Below is a small trained network, with its code and all its weights. Each question gives an input and a class and asks what happens when units are switched off, that is, made to give their printed mean instead of their output.

import numpy as np


def w(rows, s, z=0):
    codes = np.array(rows[::2]) - 128.0
    scale = np.full(codes.shape[1], s)
    scale[-1] = z or s
    return codes * scale


def norm(h):
    return h / np.sqrt((h * h).mean(-1, keepdims=True) + 1e-5)


def f(y):
    return np.maximum(y, 0)


def log_softmax(a):
    a = a - a.max(-1, keepdims=True)
    return a - np.log(np.exp(a).sum(-1, keepdims=True))


def net(x, mask):
    res = np.array(x, float).reshape(1, 8) / 4 @ E
    u = 0
    for l in range(3):
        y = f(norm(res) @ A[l][:, :-1].T + A[l][:, -1])
        res = res + np.where(mask[u : u + 13], y, B[l][:, -1]) @ B[l][:, :-1]
        u += 13
    return log_softmax(norm(res)[-1] @ U[:, :-1].T + U[:, -1])


A, B = {}, {}
E = w([
[132,126,127,129,129],'x0',
[121,129,131,122,126],'x1',
[173,146,254,158,18],'x2',
[118,191,152,217,205],'x3',
[118,31,199,132,204],'x4',
[32,181,181,79,131],'x5',
[56,80,116,194,88],'x6',
[130,127,129,125,128],'x7',
],0.0056)
A[0] = w([
[185,117,187,74,194,158],'L0N0',
[201,86,55,144,167,105],'L0N1',
[85,203,150,168,182,173],'L0N2',
[120,37,198,89,164,1],'L0N3',
[84,50,103,198,78,72],'L0N4',
[155,37,84,2,48,21],'L0N5',
[194,227,76,70,91,65],'L0N6',
[74,104,150,7,86,122],'L0N7',
[237,121,90,183,93,93],'L0N8',
[150,116,225,148,59,6],'L0N9',
[223,163,183,101,123,181],'L0N10',
[103,111,89,100,164,75],'L0N11',
[201,130,124,38,149,87],'L0N12',
],0.0091,0.0058)
B[0] = w([
[33,52,142,163,115,234],'L0N0',
[135,126,173,47,110,222],'L0N1',
[200,104,184,78,141,255],'L0N2',
[110,2,109,206,122,167],'L0N3',
[19,160,208,57,137,188],'L0N4',
[182,222,196,211,238,219],'L0N5',
[63,102,106,225,103,211],'L0N6',
[209,138,173,83,169,221],'L0N7',
[154,139,188,24,117,216],'L0N8',
[93,184,205,163,24,184],'L0N9',
[76,152,172,130,91,247],'L0N10',
[106,143,105,79,192,165],'L0N11',
[28,126,140,95,127,195],'L0N12',
],0.0092,0.0047)
A[1] = w([
[155,255,41,103,78,84],'L1N0',
[114,240,99,153,31,105],'L1N1',
[92,105,183,71,137,75],'L1N2',
[210,108,170,200,132,2],'L1N3',
[130,145,68,155,182,68],'L1N4',
[40,145,91,98,170,68],'L1N5',
[212,188,174,238,225,76],'L1N6',
[170,200,173,108,243,105],'L1N7',
[214,162,101,157,160,67],'L1N8',
[5,128,166,170,85,104],'L1N9',
[147,97,140,224,185,113],'L1N10',
[89,250,134,133,143,164],'L1N11',
[16,180,166,162,192,129],'L1N12',
],0.0076,0.0062)
B[1] = w([
[133,2,112,196,128,160],'L1N0',
[106,25,112,150,169,189],'L1N1',
[129,98,70,113,92,208],'L1N2',
[100,206,196,125,160,130],'L1N3',
[108,150,160,125,152,135],'L1N4',
[94,164,138,126,100,163],'L1N5',
[156,138,194,139,201,167],'L1N6',
[131,121,179,98,140,236],'L1N7',
[147,137,164,199,146,134],'L1N8',
[82,124,70,53,116,224],'L1N9',
[128,89,160,126,122,149],'L1N10',
[117,48,156,121,140,241],'L1N11',
[129,88,101,60,87,255],'L1N12',
],0.01,0.0056)
A[2] = w([
[120,81,169,78,163,144],'L2N0',
[94,167,70,101,229,124],'L2N1',
[129,155,66,102,192,89],'L2N2',
[146,118,63,220,93,152],'L2N3',
[116,132,248,93,119,175],'L2N4',
[115,142,79,121,187,81],'L2N5',
[98,139,65,132,245,102],'L2N6',
[125,116,98,78,196,102],'L2N7',
[104,101,95,98,202,122],'L2N8',
[126,140,125,34,111,117],'L2N9',
[104,254,108,213,213,1],'L2N10',
[101,163,61,134,214,89],'L2N11',
[80,179,33,208,130,100],'L2N12',
],0.0099,0.0095)
B[2] = w([
[172,115,83,155,135,221],'L2N0',
[121,197,161,181,67,143],'L2N1',
[154,174,185,135,44,131],'L2N2',
[60,51,180,192,185,130],'L2N3',
[162,179,51,158,167,251],'L2N4',
[75,187,172,131,83,129],'L2N5',
[106,162,154,173,46,138],'L2N6',
[98,177,172,162,69,152],'L2N7',
[134,157,121,159,63,163],'L2N8',
[158,116,80,80,139,171],'L2N9',
[105,240,82,97,145,128],'L2N10',
[97,217,222,179,10,129],'L2N11',
[173,172,219,95,150,128],'L2N12',
],0.011,0.015)
U = w([
[50,236,223,198,23,142],'0',
[188,155,151,192,220,82],'1',
[42,116,56,48,141,73],'2',
[33,5,131,249,152,38],'3',
[123,134,110,128,127,217],'4',
[116,132,112,125,129,194],'5',
[220,124,94,64,110,1],'6',
[111,129,104,142,129,159],'7',
],0.012,0.0075)

Each question gives the input, the list of numbers given to net, and the class t.
The units are the neurons (one row each of A and B). Each row of codes is followed by its name. A weight is (code - 128) times the scale printed after its matrix; where a second scale follows, it is the last column's (A, B and U).
mask holds one flag per neuron, layer by layer. A switched-off neuron (its flag False) gives its mean, the last column of its row in B, instead of its output. The means were averaged over made-up inputs and are rounded, as every weight is.
A unit's drop is (log p(t) with every unit on - log p(t) with that unit switched off) / (log p(t) with every unit on - log p(t) with every unit switched off).
The circuit of an input: a set's keep is (log p(t) with only the set's units on - log p(t) with every unit switched off) / (log p(t) with every unit on - log p(t) with every unit switched off). Starting from the 12 units with the biggest drops (on a tie, the unit counted first), units are removed one at a time, each time the one whose removal leaves the highest keep (on an exact tie, the one counted first), for as long as the keep stays at least 0.8.
units of the circuit, in order: the units of the circuit, biggest drop first
k most important neurons: the k neurons with the biggest drops, biggest first
top k neurons in layer l: the k neurons of layer l with the biggest drops, biggest first
input [0,6,-3,-8,2,-8,-3,-2], class 1: units of the circuit, in order => (L0N5)
input [-6,0,7,-2,-5,-4,-3,2], class 0: 2 most important neurons => (L0N9 L0N8)
input [1,1,0,4,6,5,-6,-6], class 2: units of the circuit, in order => (L0N0 L1N9)
input [8,-7,7,-1,7,-4,-8,8], class 2: 3 most important neurons => (L1N9 L0N0 L0N12)
input [-5,-1,7,2,-8,-8,-1,5], class 3: units of the circuit, in order => (L1N1 L0N6 L2N3)
input [7,3,2,0,-8,7,-5,2], class 3: units of the circuit, in order => (L0N6 L1N1 L1N11)
input [0,6,2,-5,-7,0,1,1], class 3: units of the circuit, in order => (L0N6 L1N1)
input [-1,7,-6,-7,0,-6,-4,-1], class 1: 3 most important neurons => (L0N5 L1N7 L1N9)
input [-5,-6,-6,-7,-1,3,7,4], class 1: units of the circuit, in order => (L0N7 L0N5)
input [1,4,5,-3,-3,-2,-5,-4], class 0: top 2 neurons in layer 0 => (L0N10 L0N9)
input [-2,-5,4,5,6,-4,-2,5], class 3: 2 most important neurons => (L0N0 L0N5)
input [7,3,3,5,1,6,7,4], class 2: top 2 neurons in layer 0 => (L0N5 L0N7)
input [-6,-3,4,7,-8,-2,-4,1], class 3: top 4 neurons in layer 0 => (L0N6 L0N5 L0N7 L0N1)
input [4,8,3,6,8,3,-2,6], class 3: units of the circuit, in order => (L0N0)
input [-2,1,-1,7,-1,-8,-2,6], class 6: 3 most important neurons => (L0N8 L0N1 L0N5)
input [-7,3,-7,6,-4,6,-3,-3], class 0: top 3 neurons in layer 0 => (L0N9 L0N10 L0N11)
input [-7,-6,2,8,-4,6,7,-6], class 1: 3 most important neurons => (L0N2 L0N0 L0N12)
input [-7,5,-7,-3,-6,4,-2,7], class 0: 3 most important neurons => (L0N9 L0N10 L0N11)
input [8,3,-1,5,5,0,5,-3], class 4: top 3 neurons in layer 0 => (L0N5 L0N4 L0N2)
input [-7,-4,-4,-1,0,-8,4,-4], class 6: units of the circuit, in order => (L0N1)
input [1,7,2,5,5,-7,-8,0], class 2: 2 most important neurons => (L0N0 L0N10)
